Below is a small trained network, with its code and all its weights. Each question gives an input and a target symbol and asks what happens when units are switched off, that is, made to give their printed mean instead of their output.

import numpy as np


def w(rows, s, z=0):
    codes = np.array(rows[::2]) - 128.0
    scale = np.full(codes.shape[1], s)
    scale[-1] = z or s
    return codes * scale


def softmax(a):
    e = np.exp(a - a.max(-1, keepdims=True))
    return e / e.sum(-1, keepdims=True)


def log_softmax(a):
    a = a - a.max(-1, keepdims=True)
    return a - np.log(np.exp(a).sum(-1, keepdims=True))


def net(x, mask):
    ids = ['ΔΠΣΦΩγελ'.index(c) for c in x.split()]
    T = len(ids)
    res = E[ids] + P[:T]
    u = 0
    for l in range(3):
        r = res
        for j in range(3):
            rows = slice(3 * j, 3 * j + 3)
            q, k, v = (r @ M[l][rows].T for M in (Q, K, V))
            z = softmax(np.where(np.tri(T) > 0, q @ k.T / 3**0.5, -1e9)) @ v
            o = O[l][rows]
            res = res + np.where(mask[u + j], z, o[:, -1]) @ o[:, :-1]
        u += 3
    return log_softmax(res[-1] @ U[:, :-1].T + U[:, -1])


Q, K, V, O = {}, {}, {}, {}
E = w([
[11,118,111,135,131,170,157],'Δ',
[174,136,58,105,15,127,137],'Π',
[172,102,67,62,166,92,126],'Σ',
[107,174,142,39,135,118,102],'Φ',
[111,137,154,190,118,136,84],'Ω',
[178,67,129,153,149,155,107],'γ',
[143,100,87,157,195,83,1],'ε',
[101,101,144,69,105,67,138],'λ',
],0.024)
P = w([
[231,131,216,125,122,61,2],'0',
[117,29,175,47,116,152,123],'1',
[102,22,158,105,107,119,92],'2',
[95,26,120,156,107,98,65],'3',
[73,41,119,149,95,112,83],'4',
[86,68,115,121,88,146,99],'5',
[60,68,75,183,92,128,73],'6',
[87,95,99,113,91,151,97],'7',
[25,91,80,157,115,140,98],'8',
],0.0076)
Q[0] = w([
[140,86,125,85,60,116,24],'0.h1',
[168,109,61,157,63,139,157],'0.h1',
[73,27,66,25,128,79,179],'0.h1',
[149,88,233,71,168,207,188],'0.h2',
[117,198,224,199,166,77,109],'0.h2',
[118,134,72,134,62,130,8],'0.h2',
[179,156,102,176,198,153,180],'0.h3',
[97,209,214,131,44,74,247],'0.h3',
[147,205,254,85,68,61,113],'0.h3',
],0.0072)
K[0] = w([
[175,146,139,146,72,140,105],'0.h1',
[175,162,108,136,151,63,88],'0.h1',
[111,148,64,68,62,139,148],'0.h1',
[112,88,120,108,146,74,207],'0.h2',
[1,95,178,78,121,158,98],'0.h2',
[194,122,237,160,84,120,144],'0.h2',
[97,96,151,66,152,200,86],'0.h3',
[97,101,157,116,112,59,190],'0.h3',
[121,158,178,105,167,112,104],'0.h3',
],0.0093)
V[0] = w([
[106,189,135,78,123,73,185],'0.h1',
[121,45,122,91,44,180,134],'0.h1',
[198,215,156,214,116,113,166],'0.h1',
[198,36,199,179,60,130,136],'0.h2',
[133,168,62,152,255,173,182],'0.h2',
[122,98,163,134,190,125,101],'0.h2',
[131,247,196,109,117,60,156],'0.h3',
[145,145,70,172,63,145,133],'0.h3',
[231,171,235,104,104,158,114],'0.h3',
],0.0067)
O[0] = w([
[113,88,106,217,118,65,127,63],'0.h1',
[123,177,87,191,134,193,99,190],'0.h1',
[109,116,137,126,119,113,67,27],'0.h1',
[131,92,99,130,86,134,85,235],'0.h2',
[151,106,143,197,110,39,136,23],'0.h2',
[155,64,136,48,155,175,145,191],'0.h2',
[91,161,115,175,157,72,117,3],'0.h3',
[254,202,182,129,143,117,151,109],'0.h3',
[101,112,145,95,127,94,104,112],'0.h3',
],0.0081,0.0075)
Q[1] = w([
[114,206,149,121,188,151,82],'1.h1',
[207,105,123,117,82,57,140],'1.h1',
[108,186,69,149,89,173,59],'1.h1',
[124,213,103,110,94,109,134],'1.h2',
[191,120,107,152,7,94,2],'1.h2',
[136,87,102,146,92,194,144],'1.h2',
[174,95,140,100,165,194,135],'1.h3',
[121,179,91,128,91,102,81],'1.h3',
[103,53,206,133,120,171,93],'1.h3',
],0.0078)
K[1] = w([
[91,108,54,108,89,117,108],'1.h1',
[132,91,191,150,215,85,147],'1.h1',
[178,180,109,88,106,82,81],'1.h1',
[152,254,141,93,161,91,165],'1.h2',
[205,180,181,199,154,102,109],'1.h2',
[132,144,121,92,150,156,154],'1.h2',
[199,139,145,120,39,110,185],'1.h3',
[112,134,187,128,101,41,119],'1.h3',
[138,160,187,122,16,153,134],'1.h3',
],0.0094)
V[1] = w([
[134,143,87,138,44,170,105],'1.h1',
[62,118,224,126,31,159,142],'1.h1',
[38,6,173,186,35,231,69],'1.h1',
[130,107,171,132,121,84,25],'1.h2',
[165,187,197,168,129,109,74],'1.h2',
[148,141,87,253,208,81,176],'1.h2',
[147,120,27,90,118,60,119],'1.h3',
[192,187,70,172,72,101,152],'1.h3',
[16,127,98,105,181,133,48],'1.h3',
],0.0066)
O[1] = w([
[198,2,152,96,195,79,166,162],'1.h1',
[92,166,119,97,68,87,193,125],'1.h1',
[143,184,85,206,142,104,126,215],'1.h1',
[133,246,59,164,129,153,153,157],'1.h2',
[136,108,129,167,183,220,158,81],'1.h2',
[97,85,166,173,128,173,111,3],'1.h2',
[148,91,22,93,184,113,114,137],'1.h3',
[56,138,158,76,116,32,87,75],'1.h3',
[172,118,87,186,97,109,60,151],'1.h3',
],0.0069,0.016)
Q[2] = w([
[187,153,177,147,69,115,134],'2.h1',
[120,234,85,51,28,33,58],'2.h1',
[142,118,96,149,132,53,57],'2.h1',
[170,85,7,12,254,185,82],'2.h2',
[176,188,178,158,153,154,15],'2.h2',
[156,130,185,64,84,150,119],'2.h2',
[135,135,75,173,41,108,109],'2.h3',
[31,103,130,248,68,252,85],'2.h3',
[149,2,97,53,207,129,117],'2.h3',
],0.0066)
K[2] = w([
[88,84,128,96,145,68,43],'2.h1',
[77,140,57,82,117,58,33],'2.h1',
[122,155,78,27,61,124,83],'2.h1',
[182,145,139,113,2,220,136],'2.h2',
[180,121,226,108,176,198,62],'2.h2',
[82,148,117,96,237,111,122],'2.h2',
[123,32,106,155,227,133,55],'2.h3',
[20,69,22,133,78,21,203],'2.h3',
[253,115,232,191,153,171,116],'2.h3',
],0.0072)
V[2] = w([
[94,217,116,95,82,121,116],'2.h1',
[179,187,154,174,95,179,169],'2.h1',
[173,145,79,141,92,76,115],'2.h1',
[129,117,80,153,109,5,145],'2.h2',
[152,96,239,127,93,144,42],'2.h2',
[168,92,62,142,65,158,86],'2.h2',
[118,84,122,143,125,164,116],'2.h3',
[49,126,134,137,98,2,124],'2.h3',
[158,210,164,158,140,145,175],'2.h3',
],0.0098)
O[2] = w([
[128,190,123,111,178,170,160,141],'2.h1',
[141,64,184,65,56,145,104,128],'2.h1',
[60,137,164,216,152,112,254,190],'2.h1',
[180,149,110,230,148,75,164,107],'2.h2',
[214,130,122,103,254,206,174,88],'2.h2',
[168,134,157,156,172,167,83,251],'2.h2',
[159,159,105,151,120,178,47,141],'2.h3',
[95,84,120,172,181,195,155,1],'2.h3',
[122,96,104,146,82,118,103,104],'2.h3',
],0.0077,0.025)
U = w([
[60,90,112,155,83,139,68,253],'Δ',
[197,130,165,203,142,114,132,45],'Π',
[181,73,70,102,174,82,182,185],'Σ',
[67,179,131,75,137,115,107,145],'Φ',
[131,188,254,171,133,174,119,215],'Ω',
[242,54,172,151,116,119,168,186],'γ',
[115,118,97,145,163,122,20,22],'ε',
[151,132,138,179,116,60,138,93],'λ',
],0.0086,0.0039)

Each question gives the input, a string of symbols that net reads in full, and the target symbol t.
The units are the heads (3 rows each of Q, K, V and O). Each row of codes is followed by its name. A weight is (code - 128) times the scale printed after its matrix; where a second scale follows, it is the last column's (O and U).
mask holds one flag per head, layer by layer. A switched-off head (its flag False) gives its mean, the last column of its rows in O, instead of its output. The means were averaged over made-up inputs and are rounded, as every weight is.
A unit's drop is (log p(t) with every unit on - log p(t) with that unit switched off) / (log p(t) with every unit on - log p(t) with every unit switched off).
The circuit of an input: a set's keep is (log p(t) with only the set's units on - log p(t) with every unit switched off) / (log p(t) with every unit on - log p(t) with every unit switched off). Starting from all 9 units, units are removed one at a time, each time the one whose removal leaves the highest keep (on an exact tie, the one counted first), for as long as the keep stays at least 0.8.
circuit, biggest first: the units of the circuit, biggest drop first
most important unit: the unit with the biggest drop
heads that matter: for each layer, one digit per head in row order, 1 if its drop is at least 0.15 and else 0, layers parted by /
input Π ε Ω Δ Φ, target Σ: circuit, biggest first -> (1.h1; 1.h3; 2.h2; 2.h3)
input γ Φ Δ λ Π λ γ Ω, target λ: circuit, biggest first -> (1.h1; 2.h2; 1.h3; 2.h3)
input λ Ω λ λ Π γ Φ γ Φ, target Π: most important unit -> 2.h2
input Ω Δ γ γ Δ Π Φ λ, target Δ: heads that matter -> 100 / 110 / 010
input ε Σ γ Φ Ω Π, target Φ: heads that matter -> 110 / 111 / 001
input Σ λ ε Π γ Σ γ, target ε: circuit, biggest first -> (1.h3; 1.h1; 2.h2)
input ε Φ ε Ω Φ ε γ Π ε, target Φ: circuit, biggest first -> (1.h3; 2.h1; 0.h3)
input γ Ω λ ε Ω Ω Π Ω, target λ: circuit, biggest first -> (1.h1; 2.h2; 1.h3)
input Δ Φ Φ γ λ Π λ Δ, target γ: circuit, biggest first -> (1.h1; 0.h3)
input Π γ γ, target Σ: circuit, biggest first -> (1.h3; 1.h1; 0.h3; 2.h2)
input γ Φ Δ, target Δ: circuit, biggest first -> (0.h1; 2.h2)
input ε γ γ Π Ω Ω Σ Ω, target Φ: circuit, biggest first -> (1.h3; 0.h1; 2.h2)
input Σ γ Δ Φ γ Π γ, target ε: circuit, biggest first -> (1.h3; 1.h1; 2.h2; 2.h1)
input Π Φ γ Σ Σ γ γ Δ, target Σ: heads that matter -> 001 / 101 / 010
input Ω Ω Ω γ λ Π Φ Φ γ, target Δ: circuit, biggest first -> (2.h2; 1.h2; 2.h3; 1.h3)
input Δ ε Ω γ Φ λ, target λ: circuit, biggest first -> (0.h1; 2.h2; 1.h1)
input λ Δ Ω γ Ω λ Π, target Π: most important unit -> 0.h3
input Φ Φ γ ε ε Ω Π γ, target Ω: heads that matter -> 011 / 101 / 110
input Ω Ω Π γ Ω, target Δ: heads that matter -> 000 / 110 / 011
input Σ γ Ω Σ γ ε Δ Φ Π, target ε: heads that matter -> 010 / 101 / 110
input γ ε γ Φ ε Σ Π, target λ: heads that matter -> 011 / 011 / 010
input Π Δ ε ε, target Σ: heads that matter -> 001 / 101 / 011
input γ ε Δ Π, target λ: most important unit -> 0.h2
